Each row has a name. Each piece below is followed by the name of the row it came from, unless a question asks for something else. Each question is about the rows just above it.

zinom: [ 22  -6   0  57 -29 -47  11 -17]
tuga: [ 62 -57 -55 -37  15 -34 -49 -88]
gera: [-41  35 -13  27 -26 -47 -60  12]
kiv: [ 55 -94   2   6   8   4 -88 -37]
galer: [-46  10 -34 -22 -12  61   6  44]
ket: [-38  15 -34 -40  -9  29 -52  45]
Kov: [-12  39 -17  12   5 -58 -18  42]
Danod: [ 33  -6   0  57 -29 -47  11 -17]
mav: [-37  67  18   7 -28 -61 -18  11]
Which row holds [-37  15 -34]?
tuga
Count the entries of [-12  39]:
2

kamu: [-29  23  21 -65 -49]
pabo: [ 21  48 -41  76   5]
lika: [ 19 -41  48  76  55]
Number of entries in [-29  23  21]:
3
[ 21  48 -41]
pabo
[-41  48  76] is in which row?
lika
Number of entries in [-29  23  21 -65 -49]:
5
Which row holds [-29  23]?
kamu
Where do [76  5] appear?
pabo

Viv: [ 12 -14 -13  16  21 -14 -33 -10  -5  10  28 -10   4  -6 -24]
nid: [  2 -34  25  10 -14   0  41  26  38  -2   8 -16  19  19  40]
fefi: [ -5 -31  13 -16 -17   3  -6   0  10  28  -3  21 -18  43  30]
nopur: [-21  46 -41 -40  -2  14  24 -40 -40 -17 -58  17 -38 -27  14]
nuteg: [  4  -3   6   3  21  28 -16  -6  -3  10   0 -17  20  -8 -18]
seneb: [  7 -16  -1  15  43  -5 -12 -11 -24  43  13 -16  33  -5  -5]
Devap: [  4 -26  32  12  43   2  -9  12  17  26  21  -5  29   3 -10]
Beman: [ -3  -4   7 -11  14   1  73 -12  54   7 -16   7  44 -27  44]
lise: [  9 -14 -29   3  18  14 -19 -22   2 -12  11 -26  -5 -14 -16]
kilip: [ 17  -5 -16  22  12   1  -7 -11 -13  32  18 -19  55  -4  -6]
Ruriv: [  3 -29   9  14 -19  18 -22 -14   2  -6  19 -18 -13 -18 -16]
[14  1 73]
Beman
[-29   9] is in which row?
Ruriv
[  9 -14 -29   3  18  14 -19 -22   2]
lise
[  3  21  28 -16  -6  -3  10   0 -17]
nuteg

baz: [ 32  60  28  21  38 -58 -21  -4  21   2 -13  17  51   0   1  14 -38  53
 -68  12  -8   1   1  -6   8   7  84  40  12  75  43 -37   5  60 -88 -49
  60  39  -3  67 -18   7  -9  15 -63  46   9  20  13]
Sena: [ 26  32 -21  13  -1  37  55  41   0  14  -4   5  -4  14   1 -15  49  35
  35  28 -13  36 -12  -2 -30  45   2 -16  18 -30  12  64  -1 -12  64  20
  10   7  21 -54  60  58  81  13  59  -8 -10  18 -45]
Doruz: [ 32  60  28  21  38 -58 -21  -4  21   2 -13  17  51   0   1  14 -38  53
 -68  12  -8   1   1  -6   8  47  84 -14  12  75  43  60   5  60 -88 -49
  60  39  -3  67 -18   7  -9  15 -63  -6   9  21  13]
Vodu: [ 26  32 -21  13  -1  37  55  41   0  14  -4   5  -4  14   1 -15  49  35
  35  28 -13  36 -12  -2 -30  45   2 -16  18 -30  12  64  -1 -12  64  20
  10   7  21 -54  60  58  81  13  59  -5 -14  22 -48]
Kepi: [-65 -37  55   8   9  46 -23 -16 -10   6  22  28   4  35  50  68  32 -39
  57 -46  57 -33   3  44  42   9   7  29  -7 -59  -1 -12   5   9  89  68
 -19 -18  29  -2  -9 -26 -15 -17  53 -12  29  44  64]
Vavo: [ 31  44 -22  14   2  27  54  42   0  12 -11   5   2  12  -2 -18  45  46
  23  29 -20  37 -17  -7 -36  49  15 -14  18 -23  18  61  -4  -6  53   9
  19  11  20 -53  61  63  87  13  51  -4 -14  21 -52]
vel: [ 27  34 -22  13  -1  34  54  41   0  13  -5   4  -3  13   0 -16  47  37
  32  28 -14  36 -12  -4 -31  44   3 -15  17 -27  12  62  -1 -11  60  17
  11   7  20 -52  59  58  80  13  55  -7 -11  17 -46]
nuber: [ 34  57  26  20  36 -57 -20  -4  23   3 -11  16  49  -1   0  11 -38  51
 -66  14  -8   2   4  -6   9   4  78  38  13  77  41 -36   6  58 -89 -49
  58  39  -4  68 -19   6 -11  16 -64  46   9  17  13]
serop: [ 26  32 -21  13  -1  37  55  41   0  14  -4   5  -4  14   1 -15  49  35
  35  28 -13 -30   3  -2 -30  45   2 -16  18 -30  12  64  -1 -12  64  20
  10   7  21 -54  60  58  81 -16  59  -8  28  18 -45]
Number of entries in [-65 -37  55   8   9  46 -23 -16 -10   6  22  28   4  35  50  68  32 -39
  57 -46  57 -33   3  44  42   9   7  29  -7 -59  -1 -12   5   9  89  68
 -19 -18  29  -2  -9]:
41
Number of entries in [ 27  34 -22  13  -1  34  54  41   0  13  -5   4  -3  13   0 -16  47  37
  32  28 -14  36 -12  -4 -31  44   3 -15  17 -27  12  62  -1 -11  60  17
  11   7  20 -52  59  58  80  13  55  -7 -11  17 -46]:
49
How many entries does [ 32  60  28  21  38 -58 -21  -4  21   2 -13  17] have?
12
Number of entries in [ 31  44 -22  14   2  27  54  42   0  12 -11   5   2  12  -2 -18  45  46
  23  29 -20  37 -17  -7 -36]:
25

vom: [-38  75 -24  25  71 -61  67]
Ruso: [-38  75 -24  25  71 -61  38]
setu: [  5  63  71  65  13 -36 -65]
Where do [ 25  71 -61  67] appear?
vom
[-38  75 -24  25  71 -61  67]
vom
Number of entries in [-38]:
1
Count the entries of [-38  75 -24  25]:
4

vusar: [ -5 -34  -8  -8   4 -19   4  24  42  -8   1 -19   8   5   6  15 -10  30
   0 -22  88  -4 -18  18  -9 -13 -10   7   7  21  16  -4  23   0  10   9
 -18  40   6   8   3  16  14  -8  -1 -43 -10   9  22   3  17  -4 -21 -13
   8  -3 -30   2]
Neda: [ 27 -26   7   5   5 -39  70  -5  18   7 -22  23   8  -2   0  -4   7  46
  16 -19  18   2 -21   8 -15 -25   8 -22  17   7   8   6  10  -2  12  15
 -19   3  14  12  10  -1   1   0   8   2  -1  -1   4  -6 -34   7  10 -15
 -12   1   9  12]
kof: [ 10  -3   8  12  24  11  14  -4  30  19  10  -3   8   5  10 -14 -20 -61
  -3  12  84   0 -15 -15  14 -22  23 -12  -5  16  -1   4  48  13 -15   3
 -17  14 -13   6 -28   8   1  23 -51  17   9 -21   2 -12   8  18 -10 -23
 -21   7  15   5]
Kepo: [ 28 -11   7  19  26  30   2  11  31   8  25   9  -1 -14 -12 -15  -7  28
   6 -42  31   5 -11   3  43 -15 -30 -13 -16  -2 -10  -6  18  -8   2  -5
   2 -13  -7  13  26  24   6  12 -20 -16  -4 -17   6  -7  19  -9 -16 -21
  -1  11   7  10]
zug: [ 11 -16 -16   5   3  19   4  35  -8  16  11  48   4   2  -4   8 -15   2
  16 -18  42  -8  -9  15  35 -14  -3  -9 -22   7   3  -3   5  -7   4  15
   2 -23  10 -14  12 -22  14  12   6   0 -13 -20 -10   3 -14 -10   4  -7
  24  -7   8  -7]
tob: [-49   3  -7  -1 -23  28   9  23   1 -35  12  -6  -2  -4   8   2   5  -9
   4  59  51   6 -19   1  -2   1 -31  -4 -19 -16 -16   0 -20 -17  -9 -24
 -10   7  -5 -17   0 -21 -11 -15 -10   7   7  -2  16  -7  21  21   6   1
   6   7   0  26]
duli: [ -5 -34  -8  -8   4 -19   4  24  42  -8   1 -19   8   5   6  15 -10  30
   0 -22  88  -4 -18  18  -9 -13 -10   7   7  21  16  -4  23   0  10   9
 -18  40   6   8   3  16  14  -8  -1 -43 -10   9  22   3  17  -4 -21 -13
   8  -3 -30  31]
zab: [-43  -6  -3   1   3 -13 -14  77 -55  15  22  57  11  -4  12   2  -9   6
 -12 -56 -18   4  12  14  20  -5   2 -33  -6   1 -11  -8  17  23   0  20
   7 -25 -21 -18  -2 -10 -10  -7  64   1   6  -5   7   2   4 -52   4  -8
  -5   7  34 -13]
duv: [  7  59  51   3   2 -24   4 -43 -47  21 -16  -8  10 -13   0  13 -11  17
 -16  25  35   6   8  -9 -31  15  12   8   9 -13  -1   4 -14 -11  -4 -19
  -7 -19   9 -19 -14  12   2  22  23 -15   0  12 -11   0 -27 -26   5 -27
  11  13  14  10]
Mib: [-10  16  14   2  19  10  -5  70 -22  18   7  47  -1  -4  -3 -17   6   9
   4 -25 -19   5   9   6   9  -8  29   6 -31 -11  -9  -6 -11 -24   6 -19
  -3 -10  -6 -24  27   2  -8   4   0 -10 -11  10   2   2  42  31   4  -4
  -4   2   7  -6]
How many entries does [ -5 -34  -8  -8   4 -19   4  24  42  -8   1 -19   8   5   6  15 -10  30
   0 -22  88  -4 -18  18  -9 -13 -10   7   7  21  16  -4  23   0  10   9
 -18  40   6   8   3  16  14  -8  -1 -43 -10   9] have?
48
[  0 -15 -15  14 -22  23 -12  -5] is in which row?
kof
Which row holds [ 4 59 51]?
tob
[  2  19  10  -5  70 -22]
Mib
[ -5  70 -22  18   7]
Mib
The row with [31  4 -4 -4  2] is
Mib
Where do [-23  28] appear?
tob

nofa: [-87 -97  -2 -42  36  61 -58 -89  12  13]
Riv: [-35  77  48 -93 -39 -23  22 -53 -27 -26]
pade: [-49 -37  45  96  25 -31 -63 -77 -94  88]
Pakur: [ 71  91  77 -81 -44  36  69  82   0  41]
mosol: [ 39  67  33  91 -42  37  87  64  57  86]
rifo: [-43 -72  35 -33 -70  35  71 -33  33   6]
Tafut: [-65 -51  64  16  89  73 -38  38  24  74]
vaput: [-27 -52  20 -20  58 -64  13 -62  61  55]
nini: [-17  65  19  44  31 -63 -40 -69  88  10]
geru: [-39 -31 -62 -35 -15  18  94  82 -48  44]
bab: [-71  12  86 -77  94  50  31 -55 -46 -97]
filu: [ 73  96  59 -32 -54  83 -10 -79 -79 -72]
Number of entries in [-27 -52  20 -20  58 -64]:
6
Count the entries of [-35  77  48 -93 -39]:
5

sud: [ 55   3  10  17  -1  -1  -4  37  -5   2  55  54 -15  33]
Rep: [-15  -4   6   3   4  -2 -10  -3 -11   0 -13 -23   5 -22]
lef: [-36 -10 -16 -10  -9  -1  -1  -8  -6   2 -34 -38 -27 -16]
topes: [-70  -2  -8 -19  -5  -1  -2 -39   6  -1 -73 -60   8 -34]
pibi: [ 52  -6  77  69   4  -2  -2  24  -5   1  49  40 -17  31]
fure: [ 24  -8 -49 -35  10  -3   5  13   3  -2  29  20  42   3]
sola: [-36 -10 -16 -10  -9  -1  -1  -8  -6   2 -34 -37   6 -39]
zumi: [-59   1   2  -8   1  -5   3 -35   1  -1 -58 -57  14 -42]
bak: [-22  -4  33  27  -6   1  -2 -17   1   2 -22 -20   0 -26]
How many entries does [ 24  -8 -49 -35  10  -3   5  13   3  -2  29  20  42   3] have?
14
[ 55   3  10  17  -1  -1  -4  37  -5   2  55  54 -15  33]
sud

resi: [ 26 -15  80   6 -60 -43 -16   9  86]
Mito: [  5 -44  12  27 -86  -1 -51  66  56]
nul: [ 28 -24  64  12 -72 -31 -19  17  88]
zis: [-27 -13  77  -4 -39 -56 -60  68  29]
Lum: [-31 -28  48   7 -52 -35 -70  85  21]
How many entries does [-31 -28  48   7 -52 -35] have?
6
Number of entries in [  5 -44  12  27]:
4
Count the entries of [  5 -44  12  27 -86  -1 -51  66  56]:
9
Number of entries in [-31 -28]:
2

Dobog: [-20  20 -68   8 -13 -14   1  -9 -29   2  10  -7  25  17 -17  14 -18  -5
  34 -29  24 -21   0 -40  51  45 -20]
boko: [  0   7 -42  10  -7   7 -10  19  16  47  15  -9  -6 -15  11 -13 -24  24
 -15  -3  27 -30  14 -15   3  58  15]
vove: [ -3  -2   2   8 -47 -13   2 -29 -28  13  13  -5  12  -4   1 -54 -39   6
  42  -2  33 -41  26  28  20  21 -32]
rif: [-15   3 -43 -13 -23 -31  18  15  61   7  30  -2  27 -38  44   1  45  -6
  25  24  28 -32  19  -2 -21  59  49]
Ligi: [  4   2  49  48 -17  23   8   0  36  16  18 -21   0  18  30  15  20   5
  56  18  43 -16  25 -51  24  30   4]
penug: [ 15 -25  12 -27 -25  -4  47  -6  19  29  60 -10 -11 -19 -11 -12 -27  31
   4  17  -4  -4  36  41  45  -7  13]
vabud: [ 15  21   5  56  18  43 -16  25 -51   4  47  15  15  -3 -15  -7  -5  40
  34  23 -37 -13  61  -5   8 -27  30]
Meb: [-18  -9  26  -2  31 -12  23 -44  -8  30  45   1   5  -1 -26  19 -34  50
   1  24   4   9  89  21  32 -10  47]
sado: [ 28 -54  22 -52  25 -25  12 -22   4   3  49  -2  40  -4  22 -24   3  38
  35  61  34  58  77 -13  16 -37  11]
meti: [ 34  22  36 -27 -30 -20  21  -1  13  49  26  -3   8 -58  20  15 -29  44
  47  37  19  24  21  17 -29 -30   5]
nev: [ -5 -17 -22   1  18 -45   2  34   0  24  56  34 -16 -13  -8 -14 -17 -13
  54   2  50   3  24 -11  19  59 -16]
[ 15  20   5  56  18  43 -16  25 -51]
Ligi
[ 4 47 15 15]
vabud
The row with [ 4  3 49] is
sado
[17 -4 -4 36 41] is in which row?
penug
Number of entries in [ 34  22  36 -27 -30 -20  21]:
7
The row with [-22   4   3  49  -2  40  -4  22 -24   3  38  35] is
sado
Which row holds [ 15  21   5  56  18  43 -16  25 -51]?
vabud

pusuv: [ 72  15  15 -43  54  74]
vil: [-36  15  15  -9  13 -40]
guza: [ -9  13 -42 -37 -17  -8]
Count the entries of [ -9  13 -42 -37 -17]:
5
Number of entries in [-36  15]:
2
How many entries does [ -9  13 -42 -37] have?
4
The row with [15 15 -9] is
vil
Where do [ -9  13 -40] appear?
vil
The row with [-36  15  15  -9  13 -40] is
vil
The row with [ 72  15  15 -43] is
pusuv

